Below are the code and all the weights of a small trained network. Each question names an input and a target symbol and asks about switching units off, where a switched-off unit gives its printed mean instead of its output.

import numpy as np


def w(rows, s, z=0):
    codes = np.array(rows[::2]) - 128.0
    scale = np.full(codes.shape[1], s)
    scale[-1] = z or s
    return codes * scale


def f(y):
    return np.maximum(y, 0)


def softmax(a):
    e = np.exp(a - a.max(-1, keepdims=True))
    return e / e.sum(-1, keepdims=True)


def log_softmax(a):
    a = a - a.max(-1, keepdims=True)
    return a - np.log(np.exp(a).sum(-1, keepdims=True))


def net(x, mask):
    ids = ['αβγδεζηθλμπστφψω'.index(c) for c in x.split()]
    T = len(ids)
    res = E[ids] + P[:T]
    r = res
    for j in range(2):
        rows = slice(3 * j, 3 * j + 3)
        q, k, v = (r @ M[0][rows].T for M in (Q, K, V))
        z = softmax(np.where(np.tri(T) > 0, q @ k.T / 3**0.5, -1e9)) @ v
        o = O[0][rows]
        res = res + np.where(mask[j], z, o[:, -1]) @ o[:, :-1]
    y = f(res @ A[0][:, :-1].T + A[0][:, -1])
    res = res + np.where(mask[2:10], y, B[0][:, -1]) @ B[0][:, :-1]
    return log_softmax(res[-1] @ U[:, :-1].T + U[:, -1])


Q, K, V, O, A, B = {}, {}, {}, {}, {}, {}
E = w([
[227,52,51],'α',
[123,137,96],'β',
[116,145,90],'γ',
[135,249,90],'δ',
[224,79,147],'ε',
[65,124,70],'ζ',
[168,199,185],'η',
[171,156,161],'θ',
[41,34,129],'λ',
[159,201,18],'μ',
[31,151,102],'π',
[119,133,96],'σ',
[98,142,103],'τ',
[250,25,183],'φ',
[122,135,94],'ψ',
[49,139,132],'ω',
],0.019)
P = w([
[19,129,132],'0',
[76,161,127],'1',
[118,175,130],'2',
[150,194,134],'3',
[196,222,124],'4',
[225,243,136],'5',
[252,244,125],'6',
[254,243,126],'7',
],0.0046)
Q[0] = w([
[118,151,11],'head 1',
[179,11,208],'head 1',
[49,17,189],'head 1',
[109,221,79],'head 2',
[247,22,89],'head 2',
[61,211,180],'head 2',
],0.012)
K[0] = w([
[208,139,96],'head 1',
[9,60,119],'head 1',
[112,88,130],'head 1',
[128,162,167],'head 2',
[153,43,173],'head 2',
[125,175,141],'head 2',
],0.015)
V[0] = w([
[105,248,145],'head 1',
[193,225,92],'head 1',
[108,101,44],'head 1',
[92,145,78],'head 2',
[114,170,114],'head 2',
[243,119,62],'head 2',
],0.014)
O[0] = w([
[5,173,82,244],'head 1',
[166,154,103,249],'head 1',
[150,44,52,141],'head 1',
[106,66,141,179],'head 2',
[145,85,96,182],'head 2',
[172,175,97,115],'head 2',
],0.013,0.016)
A[0] = w([
[186,212,85,66],'neuron 1',
[196,119,86,255],'neuron 2',
[105,104,213,160],'neuron 3',
[156,140,157,136],'neuron 4',
[115,162,5,153],'neuron 5',
[93,172,184,141],'neuron 6',
[83,172,186,112],'neuron 7',
[98,142,156,142],'neuron 8',
],0.011,0.0084)
B[0] = w([
[35,22,142,169],'neuron 1',
[131,163,250,156],'neuron 2',
[27,145,190,140],'neuron 3',
[25,144,108,130],'neuron 4',
[204,126,164,252],'neuron 5',
[147,76,80,151],'neuron 6',
[206,66,189,153],'neuron 7',
[127,255,121,146],'neuron 8',
],0.006,0.038)
U = w([
[185,90,159,111],'α',
[68,147,121,205],'β',
[135,160,215,137],'γ',
[210,105,4,141],'δ',
[93,254,189,141],'ε',
[124,158,163,94],'ζ',
[83,146,149,38],'η',
[127,125,125,147],'θ',
[78,205,23,56],'λ',
[104,145,135,112],'μ',
[137,128,112,135],'π',
[127,34,31,8],'σ',
[122,138,131,153],'τ',
[116,99,146,169],'φ',
[133,149,188,163],'ψ',
[116,129,127,123],'ω',
],0.0097,0.011)

Each question gives the input, a string of symbols that net reads in full, and the target symbol t.
The units are the heads (3 rows each of Q, K, V and O) and the neurons (one row each of A and B). Each row of codes is followed by its name. A weight is (code - 128) times the scale printed after its matrix; where a second scale follows, it is the last column's (O, A, B and U).
mask holds one flag per unit, heads first, then neurons. A switched-off unit (its flag False) gives its mean, the last column of its rows in O or B, instead of its output. The means were averaged over made-up inputs and are rounded, as every weight is.
A unit's drop is (log p(t) with every unit on - log p(t) with that unit switched off) / (log p(t) with every unit on - log p(t) with every unit switched off).
The circuit of an input: a set's keep is (log p(t) with only the set's units on - log p(t) with every unit switched off) / (log p(t) with every unit on - log p(t) with every unit switched off). Starting from all 10 units, units are removed one at a time, each time the one whose removal leaves the highest keep (on an exact tie, the one counted first), for as long as the keep stays at least 0.8.
circuit, biggest first: the units of the circuit, biggest drop first
top k neurons: the k neurons with the biggest drops, biggest first
heads that matter: for each layer, one digit per head in row order, 1 if its drop is at least 0.15 and else 0, layers parted by /
drop of u: that unit's drop, to one decimal
input σ μ δ ω, target λ: heads that matter -> 10
input η ζ δ π ψ μ π ψ, target δ: top 3 neurons -> neuron 5; neuron 3; neuron 8
input π π ζ η ζ π τ, target ε: heads that matter -> 10
input π μ π π π τ, target δ: circuit, biggest first -> head 1
input ζ ω λ, target φ: circuit, biggest first -> head 1; neuron 3; head 2
input π λ π δ λ φ, target γ: circuit, biggest first -> neuron 2; head 1; head 2
input ζ σ γ β ψ ζ π φ, target γ: heads that matter -> 11
input ζ φ η, target ε: top 2 neurons -> neuron 8; neuron 5
input ζ π μ δ ζ α, target α: top 3 neurons -> neuron 2; neuron 1; neuron 5
input μ ω β β, target δ: top 2 neurons -> neuron 1; neuron 3
input π ε π φ π ζ ζ, target γ: circuit, biggest first -> head 1; neuron 2
input μ ε λ ψ η η π, target ε: top 2 neurons -> neuron 8; neuron 7
input π η π π ζ, target ε: top 2 neurons -> neuron 8; neuron 1
input η π η λ, target φ: top 2 neurons -> neuron 3; neuron 5
input π ω φ π π π π, target γ: circuit, biggest first -> head 1; neuron 3
input η π ψ, target ε: top 2 neurons -> neuron 1; neuron 8
input α γ π δ ψ, target λ: top 2 neurons -> neuron 2; neuron 7
input θ δ μ θ η ω, target ε: top 2 neurons -> neuron 1; neuron 8
input π π α ζ, target α: top neuron -> neuron 2
input ψ ζ μ ε π φ π, target γ: drop of neuron 2 -> 0.2
input δ ζ γ γ, target λ: drop of neuron 1 -> 0.1
input π λ η π π, target ε: drop of neuron 6 -> -0.1
